[128 = 0]
[127 115 163 134 126 124 122 127 119 120 107 116 148 132 134 119 131 122
 137 121 134 158 119 134 134 130 148 124 127  87 132 131 118 128 131 138
 137 122 121 120 134 126 135 120 113 149 146 106 109 107 120 150 134 128
 124 121 164  70 126 165 122 133 132 112 128 133 131 117 163 129 147 119
 139 122 110 136 129 129 130 122 165 131 126 110 123 158 135 105 102 124
 127 110 126 125 125 120 123 123  90 120 129  84 116 128 112 139 131 121
 129 128 137 131 124 105 142 115 176 135 124 142 140 128 119 123 129  98] | 7
[119 114 151 124 120 128 114 143  99 109 107  87 143 123 148 118 126 113
 140 113 150 157 117 133 141 135 158 125 144  38 139 145 124 124 134 145
 143 109 132 115 144 118 149 112 113 149 139 107 107 103 115 145 131 126
 106 120 178  89 126 163 113 127 129 119 131 119 140 111 178 138 151 130
 136 124  99 137 139 126 127 126 169 135 123 108 120 172 132 106  94 104
 126 101 121 117 119 120 112 114  95 113 134  94 112 105 116 137 127 127
 132 124 135 140 119 125 154 110 188 138 124 136 141 122 124 122 125  92] | 8
[107  79  66  78 166 139  91  80 121 117  71 125 116 143 153 163 135 218
 105 122 140 125  92 114 148 115 155 172 110  69 127  69 173 171  95 167
  73  99  65 128 108 176 126 121 107 109 101 183 165  87 135 167 115  75
 121 142 182 212 113 133 145 171 128 103 155 152 145  70 199  89  97 140
 117 110 115 100 146 123  96 131 134 100 136 136  68  96 110 186  65  97
 154 140  96  43 120 120 147 104 161  91 150 255 106 255  20 143 132 139
 109 116 145  88 137  29  80  71 226 126 160 172 145 130 103 138  92 182] | 10
[129 178 104 123 149 143 139 144 153 107 137 156 156  99 163 126 134 120
 159 122 142 107 115 141 131 103 121 123 118  53 136 152 180 116 143 154
  77  99 114 100 141 122 142 117 145 104 136 168 133 148 126 145 133 128
 111 124 131 134 133 132 127 157 120 120 146 104 126 154 111 117 106  99
 143  82 112 132 119 134 136 132  85 119 124 113 151  69  82 119 123  49
  87 115 130  86 136 143 130 101 119 131 145 161 134  80 107 147 136 127
 126 110 119 118 136 146 153 131 155 113 126 165 157 134 133 135  99 158] | 3
[117 155 151 130 140 120 111 124 133 125 116 138 160 144 123 122 136 123
 136 107 109 133 117 130 140 118 130 118 104 159 127 121 134 141 134 141
 111 129 139 123 126 179 131 130 113 162 185 120 116 109 135 121 126 133
 136 123 128  89 130 177 144 151 130  99 139 128 126 118 123 108 145 105
 134 127 128 146 126 136 108 115 127 122 124 111 144 141 144 117 124 162
 144 126 129 138 124 124 130 123  69 149 124  84 124 148  74 118 124 127
 118 140 121 117 131 101 113 111 133 131 129 159 116 136 117 131 115 112] | 4
[124 170 151 139 105 140 139 206 141 145 172 145 110  99 144  84 152  26
 120  92 166 179 157 120 103 135 100 104 157 190 129 171  91  86 180 103
 167 158 167 112 158 147 161 131 151 135 157  91  93 216 120  75 105 184
 129 133  91 167 139 138 119  90 113 131 114  98 131 201  56 163 150 134
 120 187 136 136 121 132 142 160  99 139  97 137 193 141 177  63 228 188
 118 103 150 189 123 132 131  91 122 112 104   1 162   1 192 127 104 120
 135 137 116 147 128 201 179 161  42 127 100  99 100 134 143 117 131  94] | 1
[146 210  84 108 147 149 148 170 188  90 121 186 146 104 190 111 140 156
 191 120 152 104  97 140 130  80 119 115 115  18 143 177 220 107 164 176
  25  69  96  78 139 117 129 112 151  72 152 168 148 158 125 149 143 115
  94 132 145 145 125 137 127 186 116 111 153 101  99 177 100 126  83  84
 153  26 103 122 100 127 153 150  55 114 121  95 174   1  48  71 117   1
  48 102 136  44 151 151 149  84 103 136 154 199 129  51 101 171 140 120
 126 102 110 116 133 173 172 127 157 107 129 172 190 144 117 148  79 161] | 0
[126 107 158 130 117 129 116 134 104 112 103  99 133 127 145 115 124 113
 131 121 148 166 119 132 138 110 161 123 145  43 137 148 126 118 131 143
 137 118 125 115 143 121 141 110 112 151 134 100  87  99 115 148 132 123
 105 121 179  78 126 161 112 129 130 119 127 127 136 120 184 121 153 129
 139 106 108 134 140 124 131 126 174 135 125 112 127 162 130 105 100 107
 122 114 125 114 119 118 115 123  90 110 136  92 115 127 121 139 132 124
 132 124 140 139 116 123 151 104 208 136 123 134 146 123 120 119 135  94] | 8
[122 106 100 110 142 136 114 121 126 134 101 135 120 125 145 127 143 153
 110 113 151 148 117 113 125 131 128 148 133 125 122 112 146 139 129 141
 106 127 103 124 125 152 135 126 125 122 118 155 136 135 129 147 117 115
 129 137 146 184 120 129 133 131 123 115 138 130 131 116 150 122 116 144
 120 137 127 116 131 127 119 140 125 117 124 138 109 109 132 136 129 129
 141 130 120 101 122 126 143 108 148  99 132 149 124 164  86 139 122 128
 123 122 136 112 129  96 107 110 147 125 136 150 136 132 108 130 111 149] | 7
[105 127 131 139 147 129 111 131  94 131 160 123 168  90 128 146 129  82
 122 117 125 104 137 140 138 125 142 128 117 117 126 127 109 136 115 135
 138 146 135 138 146 146 157 125 131 146 126 154 124 126 128 110 111 151
 141 105 117 138 140 144 124 117 124 129 138 107 174 115 131 106 149 128
 122 159 126 139 150 143 107 105 148 133 120 142 123 153 142 187 141 202
 149 143 120 138 110 133  97 127 155 135 122  89 135 102 110 107 119 138
 125 131 123 122 143  92 102 122 145 123 123 166  93 117 171 119 114 126] | 7
[118 141 129 125 120 142 123 179 130 134 151 141 115 104 150 106 150  65
 108  98 164 153 144 119 113 129 111 122 145 165 130 157 117 108 159 122
 145 140 153 114 148 152 149 126 141 127 144 124 115 189 124  93 104 159
 126 135 116 174 135 139 123 111 118 123 126 111 133 171  93 142 138 135
 119 163 132 130 127 129 131 154 103 130 109 136 162 142 155  76 196 175
 129 111 140 154 120 132 126  93 138 110 118   1 147  36 142 133 106 125
 130 133 120 130 131 160 147 137  89 127 119 116 112 132 137 123 120 114] | 3
